Each row has a name. After each piece below comes the name of the row it's from, unless a question asks for something else. Each question is about the rows just above it. Places in a row count from 1.

Columns, left to right: N A T J G X F M R
nuva: [106 120 125 118 125 125 123 125 120]
lus: [186 133 177 156 204 161 186 107 166]
deri: [134 118 125 134 118 125 105 180 116]
Where do [125 118 125 125 123 125] appear?  nuva
Where do [125 118 125] appear?  nuva
Places of [120] in row nuva:  2 9
Which column holds this, read top down? [125 177]  T
Places of [106] in row nuva:  1
Which column holds this, read top down? [106 186]  N

Columns, left to right: C Q D V L H
keze: [182  97 193 153 125 100]
rido: [ 69 182  96 193 130 126]
med: [ 80 146 184 189 179 193]
zupir: [ 88  67 117 186 136  92]
Ruze: [192 127  64  75 147  98]
Tovi: [117  89 127  64  91  59]
Which column holds [130 179] top down?  L
Which column holds [100 126] top down?  H
Which column holds this, read top down? [182 146  67 127]  Q
The row with [182  96 193] is  rido
[125 130 179 136] is in which column, read top down?  L
Places of [117] in row Tovi:  1

Columns, left to right: E Z K U
Karo: [85 85 85 85]
buf: [134 123 109 128]
Nul: [158 127 191  94]
diza: [178 155 127 191]
Gebog: [114 141 122 129]
fizi: [ 99 123 104 125]
fibo: [170 170 140 140]
At which places does Gebog hold [141]?  2
Which row holds [141 122]?  Gebog
At which places does Karo hold [85]?  1 2 3 4
Places of [140] in row fibo:  3 4
Which column holds [123 127 155 141 123 170] top down?  Z
[155 127 191] is in which row?  diza

Columns, left to right: gonov fetid mureg busub gez luro
basa: [115 130 105 122 119 180]
fip: [155 160 103  91 115 119]
gosas: [196 141 123 162 183 183]
metop: [177 132 193  78 102  62]
pogi: [158 122 148 126 143 104]
vadur: [121 136 158 169 137 164]
dufe: [113 104 147 186 161 100]
Patif: [144  80 151 190 179 110]
Nuza: [ 81 130 116 154 188 100]
patam: [163 141 123 162 163 104]
Which column holds this, read top down? [119 183  62 104 164 100 110 100]  luro
Places of [162] in row gosas:  4
Which column holds [104 164 100 110 100] top down?  luro
At which places does patam hold [163]?  1 5
Which column holds [177 158 121 113] top down?  gonov
Where do [119 180] appear?  basa

Columns, left to right: Y B P S W
ros: [ 78 135 164 161 122]
Ded: [121  84 161 165 195]
mada: [ 78 135 165 135 165]
[ 78 135 165 135 165] is in which row?  mada
[ 84 135] is in which column, read top down?  B
At which places does mada hold [165]?  3 5
Which row holds [165 135 165]?  mada

Columns, left to right: vided faton manen sove
sav: [202  89 128 130]
met: [169 187 145  77]
Kivi: [197 203 118 105]
kefe: [169 187 145 128]
rol: [169 187  77 145]
[169 187 145 128]  kefe
Which column holds this, read top down? [187 203]  faton
The row with [145  77] is  met
[118 145] is in which column, read top down?  manen

Columns, left to right: Rut bav zokis muzad musu kupe Vufo dum Fafik vap
Nef: [178 166 145 145 178  74 124 177 131 135]
kinum: [155 124 130 134 160 130 130  79 133 123]
Luti: [132 110 162 141 122 140  51 171 148 111]
Ful: [138 113 143 138 126 150  78 162 138 122]
niran: [144 166 104 145 178  74 124 112 131 135]
Madif: [101  75 107 126  71 142 120 159 131 105]
Which column holds this, read top down? [130 162 143 104 107]  zokis
Every place of [138] in Ful:  1 4 9
Every place of [113] in Ful:  2
[160 130 130  79 133]  kinum
At which places does Nef hold [178]?  1 5
Which column holds this, read top down? [177  79 171 162 112]  dum
Which column holds this, read top down? [134 141]  muzad

Columns, left to right: pezir gidoz fevoz Sisib mem
fipu: [104 103  83  94  73]
lefam: [134 151  59 142  77]
Mup: [ 80 171 142 115 181]
pob: [157 167 172 156 132]
[167 172] is in which row?  pob
[ 77 181 132] is in which column, read top down?  mem
Which column holds [ 83  59 142] top down?  fevoz
[157 167] is in which row?  pob

Columns, left to right: Kibuv bipek diti bavof kimir tok zup
Vovi: [106 141 195 131  64  99 152]
Vata: [ 97 148  99 131 195  64 157]
zof: [102 144 103 131 196  78 155]
mamot: [100 145 102 131 197  73 156]
Which row holds [ 99 131 195  64]?  Vata
Which column holds this, read top down? [ 97 102]  Kibuv

Columns, left to right: geko Kan Lel livob zikul zuseb Gomus ruz mizur
nenuv: [ 77 192  95  91 194 124 135 134 134]
Nenet: [131 119 119 129 119 130 123 129 132]
pezol: [ 87 140 127 161 126 150 140 130 111]
Sutov: [158 110 127 101 127 102 119 124 135]
Rapos: [152 136 138 123 144 121 142  85 141]
Selo: [ 77 192  95  91 194  81 145  85  66]
tafad: [130 102 126 131 133 128 134 123 128]
suna: [145  86 128 129 119 138  66 172 118]
Kefi: [178 102 126  86 129  92 115 125 143]
Places of [119] in row Nenet:  2 3 5
[145  85]  Selo
Which column holds [130 124  85  85 123] top down?  ruz
Every place of [127] in Sutov:  3 5
[178 102 126  86 129  92 115 125 143]  Kefi
The row with [102 126 131 133 128] is  tafad

Columns, left to right: muz nik tole Fuf Sede nesun
Turun: [212 129 128 124 132 135]
pog: [127 131 131 184 129 128]
Dufit: [127 126 120 130 129 134]
Potiv: [129 128 125 135 133 126]
Mavuf: [126 130 130 128 128 130]
Nuko: [127 128 128 128 128 183]
dodob: [128 129 128 127 128 130]
nidu: [126 126 128  99 128 130]
Betog: [131 127 123 129 129 133]
Nev: [128 128 128 129 128 128]
susi: [125 133 124 128 128 121]
At which places does Nev hold [128]?  1 2 3 5 6
Which column holds [126 130 183 130 130] top down?  nesun
Places of [184] in row pog:  4
[128 128 128 129 128 128]  Nev
Places of [130] in row Mavuf:  2 3 6
Which column holds this, read top down? [128 127  99]  Fuf
Which column holds this, read top down? [128 128 129 128]  Sede

